Below is a small trained network, with its code and all its weights. Each question gives an input and a class and asks what happens when units are switched off, that is, made to give their printed mean instead of their output.

import numpy as np


def w(rows, s, z=0):
    codes = np.array(rows[::2]) - 128.0
    scale = np.full(codes.shape[1], s)
    scale[-1] = z or s
    return codes * scale


def f(y):
    return np.maximum(y, 0)


def log_softmax(a):
    a = a - a.max(-1, keepdims=True)
    return a - np.log(np.exp(a).sum(-1, keepdims=True))


def net(x, mask):
    res = np.array(x, float).reshape(1, 4) / 4 @ E
    y = f(res @ A[0][:, :-1].T + A[0][:, -1])
    res = res + np.where(mask, y, B[0][:, -1]) @ B[0][:, :-1]
    return log_softmax(res[-1] @ U[:, :-1].T + U[:, -1])


A, B = {}, {}
E = w([
[168,127,192,157],'x0',
[59,132,207,66],'x1',
[69,254,140,187],'x2',
[224,211,115,33],'x3',
],0.0099)
A[0] = w([
[155,99,50,210,159],'n1',
[173,2,123,102,3],'n2',
[36,48,150,217,19],'n3',
[37,115,179,46,91],'n4',
[184,73,194,133,133],'n5',
[88,195,163,188,62],'n6',
[201,126,10,201,165],'n7',
[98,73,65,67,115],'n8',
],0.01,0.0028)
B[0] = w([
[118,130,232,90,222],'n1',
[65,243,82,109,237],'n2',
[255,225,141,39,254],'n3',
[89,53,252,121,229],'n4',
[20,208,64,203,198],'n5',
[38,242,72,140,220],'n6',
[47,49,210,82,247],'n7',
[69,194,61,193,194],'n8',
],0.0086,0.008)
U = w([
[80,166,60,161,43],'0',
[122,63,185,96,131],'1',
[251,153,105,13,129],'2',
[126,116,101,146,255],'3',
[163,78,109,160,157],'4',
[214,38,55,196,11],'5',
],0.012,0.0086)

Each question gives the input, the list of numbers given to net, and the class t.
The units are the neurons (one row each of A and B). Each row of codes is followed by its name. A weight is (code - 128) times the scale printed after its matrix; where a second scale follows, it is the last column's (A, B and U).
mask holds one flag per neuron, in row order. A switched-off neuron (its flag False) gives its mean, the last column of its row in B, instead of its output. The means were averaged over made-up inputs and are rounded, as every weight is.
A unit's drop is (log p(t) with every unit on - log p(t) with that unit switched off) / (log p(t) with every unit on - log p(t) with every unit switched off).
The circuit of an input: a set's keep is (log p(t) with only the set's units on - log p(t) with every unit switched off) / (log p(t) with every unit on - log p(t) with every unit switched off). Starting from all 8 units, units are removed one at a time, each time the one whose removal leaves the highest keep (on an exact tie, the one counted first), for as long as the keep stays at least 0.8.
units of the circuit, in order: the units of the circuit, biggest drop first
k most important neurons: the k neurons with the biggest drops, biggest first
drop when u is switched off: that unit's drop, to one decimal
input [4,-7,-6,-8], class 2: units of the circuit, in order	(n3)
input [4,-5,-1,-4], class 1: units of the circuit, in order	(n7; n1)
input [2,-3,-1,3], class 4: 2 most important neurons	(n3; n4)
input [-1,1,-7,-8], class 2: 2 most important neurons	(n3; n6)
input [-1,0,-5,-2], class 0: units of the circuit, in order	(n2; n8)
input [5,-2,-3,4], class 3: 2 most important neurons	(n3; n5)
input [4,-8,3,-8], class 1: 2 most important neurons	(n7; n1)
input [6,-8,-5,-4], class 1: 3 most important neurons	(n7; n1; n6)
input [3,2,-7,-7], class 0: 2 most important neurons	(n5; n2)
input [-7,5,-4,5], class 3: 2 most important neurons	(n3; n8)
input [-4,-4,-5,-1], class 0: 2 most important neurons	(n2; n8)
input [7,-1,-2,6], class 3: 3 most important neurons	(n3; n5; n1)
input [-3,1,-4,1], class 0: 3 most important neurons	(n3; n8; n2)
input [8,5,-7,-7], class 3: most important neuron	(n5)
input [-8,6,-5,3], class 3: units of the circuit, in order	(n8; n7; n4)
input [-5,3,-5,-5], class 0: 2 most important neurons	(n8; n2)
input [-4,-4,-7,-8], class 2: 3 most important neurons	(n3; n1; n6)
input [3,-7,-3,7], class 1: 2 most important neurons	(n7; n3)
input [-6,-1,-2,4], class 3: drop when n3 is switched off	1.5
input [-7,2,-8,-1], class 0: drop when n2 is switched off	0.1
input [4,-1,-5,-8], class 2: drop when n3 is switched off	1.2
input [8,-3,8,7], class 0: units of the circuit, in order	(n6)
input [0,7,-5,5], class 1: drop when n2 is switched off	-0.1
